Below are the code and all the weights of a small trained network. Each question names an input and a class and asks about switching units off, where a switched-off unit gives its printed mean instead of its output.

import numpy as np


def w(rows, s, z=0):
    codes = np.array(rows[::2]) - 128.0
    scale = np.full(codes.shape[1], s)
    scale[-1] = z or s
    return codes * scale


def f(y):
    return y / 2 * (1 + np.tanh(0.7978845608 * (y + 0.044715 * y**3)))


def log_softmax(a):
    a = a - a.max(-1, keepdims=True)
    return a - np.log(np.exp(a).sum(-1, keepdims=True))


def net(x, mask):
    res = np.array(x, float).reshape(1, 3) / 4 @ E
    y = f(res @ A[0][:, :-1].T + A[0][:, -1])
    res = res + np.where(mask, y, B[0][:, -1]) @ B[0][:, :-1]
    return log_softmax(res[-1] @ U[:, :-1].T + U[:, -1])


A, B = {}, {}
E = w([
[108,161,168,92,30,22,109,100,134,223,5,173],'x0',
[128,99,57,189,80,83,81,201,236,56,122,71],'x1',
[175,9,194,212,150,157,92,56,180,76,110,168],'x2',
],0.011)
A[0] = w([
[184,78,25,134,175,122,55,197,184,118,128,77,253],'neuron 1',
[187,100,126,189,116,108,109,125,143,75,78,66,208],'neuron 2',
[125,128,117,116,94,63,115,175,201,124,123,95,202],'neuron 3',
[131,218,125,80,114,164,121,115,23,134,121,121,198],'neuron 4',
[165,108,142,118,124,140,106,62,97,168,84,203,214],'neuron 5',
[63,166,120,138,159,191,147,119,107,81,203,40,251],'neuron 6',
[107,103,140,170,193,203,116,103,167,100,166,66,177],'neuron 7',
[113,106,111,117,160,136,188,184,44,156,168,125,170],'neuron 8',
[67,110,99,146,149,207,169,107,121,97,191,122,207],'neuron 9',
[173,52,113,153,159,132,90,150,169,100,141,114,191],'neuron 10',
[164,134,146,100,182,87,172,73,44,143,159,164,251],'neuron 11',
[76,80,229,124,103,130,119,1,82,208,111,238,207],'neuron 12',
[51,158,80,152,71,57,88,212,218,142,112,83,225],'neuron 13',
],0.0093,0.0031)
B[0] = w([
[67,153,93,99,170,142,75,153,154,60,218,90,230],'neuron 1',
[67,119,165,140,115,162,157,82,102,57,140,85,196],'neuron 2',
[46,170,78,131,79,118,156,88,125,80,140,79,191],'neuron 3',
[172,146,129,80,131,118,162,128,95,203,93,97,199],'neuron 4',
[130,140,137,124,37,79,96,50,147,180,96,150,197],'neuron 5',
[178,94,133,141,176,129,128,222,135,93,142,172,216],'neuron 6',
[90,117,155,161,166,76,86,162,183,138,176,158,216],'neuron 7',
[165,154,127,97,193,132,132,200,114,88,83,122,176],'neuron 8',
[110,124,173,86,190,164,156,196,162,168,138,169,203],'neuron 9',
[76,64,177,144,96,130,137,136,130,86,124,63,206],'neuron 10',
[193,136,173,103,174,101,148,95,113,155,61,206,200],'neuron 11',
[153,144,187,108,58,71,66,22,181,140,87,208,253],'neuron 12',
[103,254,75,113,84,126,147,78,107,35,181,83,233],'neuron 13',
],0.0098,0.018)
U = w([
[175,177,89,69,122,115,131,146,36,102,119,87,102],'0',
[79,69,122,136,175,140,100,157,172,103,138,152,122],'1',
[215,134,120,123,165,126,194,172,107,158,75,187,81],'2',
[173,137,148,85,88,71,85,59,161,191,89,225,157],'3',
[84,174,1,137,58,107,141,97,153,75,136,76,162],'4',
[164,75,55,160,117,170,130,115,130,141,67,112,1],'5',
[110,88,193,185,86,92,130,89,134,99,69,137,122],'6',
],0.0098,0.0025)

Each question gives the input, the list of numbers given to net, and the class t.
The units are the neurons (one row each of A and B). Each row of codes is followed by its name. A weight is (code - 128) times the scale printed after its matrix; where a second scale follows, it is the last column's (A, B and U).
mask holds one flag per neuron, in row order. A switched-off neuron (its flag False) gives its mean, the last column of its row in B, instead of its output. The means were averaged over made-up inputs and are rounded, as every weight is.
A unit's drop is (log p(t) with every unit on - log p(t) with that unit switched off) / (log p(t) with every unit on - log p(t) with every unit switched off).
The circuit of an input: a set's keep is (log p(t) with only the set's units on - log p(t) with every unit switched off) / (log p(t) with every unit on - log p(t) with every unit switched off). Starting from the 12 units with the biggest drops (on a tie, the unit counted first), units are removed one at a time, each time the one whose removal leaves the highest keep (on an exact tie, the one counted first), for as long as the keep stays at least 0.8.
units of the circuit, in order: the units of the circuit, biggest drop first
k most important neurons: the k neurons with the biggest drops, biggest first
drop when u is switched off: that unit's drop, to one decimal
input [-4,-4,3], class 3: units of the circuit, in order -> (neuron 11)
input [8,3,4], class 4: 3 most important neurons -> (neuron 13; neuron 3; neuron 11)
input [-6,7,0], class 1: 4 most important neurons -> (neuron 6; neuron 7; neuron 9; neuron 5)
input [-8,-8,7], class 3: 2 most important neurons -> (neuron 12; neuron 11)
input [3,-3,-8], class 0: 3 most important neurons -> (neuron 12; neuron 9; neuron 6)
input [-5,4,-3], class 1: 2 most important neurons -> (neuron 6; neuron 9)
input [-1,-8,-6], class 2: 2 most important neurons -> (neuron 8; neuron 4)
input [7,2,0], class 4: drop when neuron 13 is switched off -> 0.4
input [-7,0,-5], class 1: drop when neuron 7 is switched off -> 0.2
input [4,0,-4], class 4: drop when neuron 6 is switched off -> 0.1
input [6,5,2], class 4: drop when neuron 7 is switched off -> 0.0
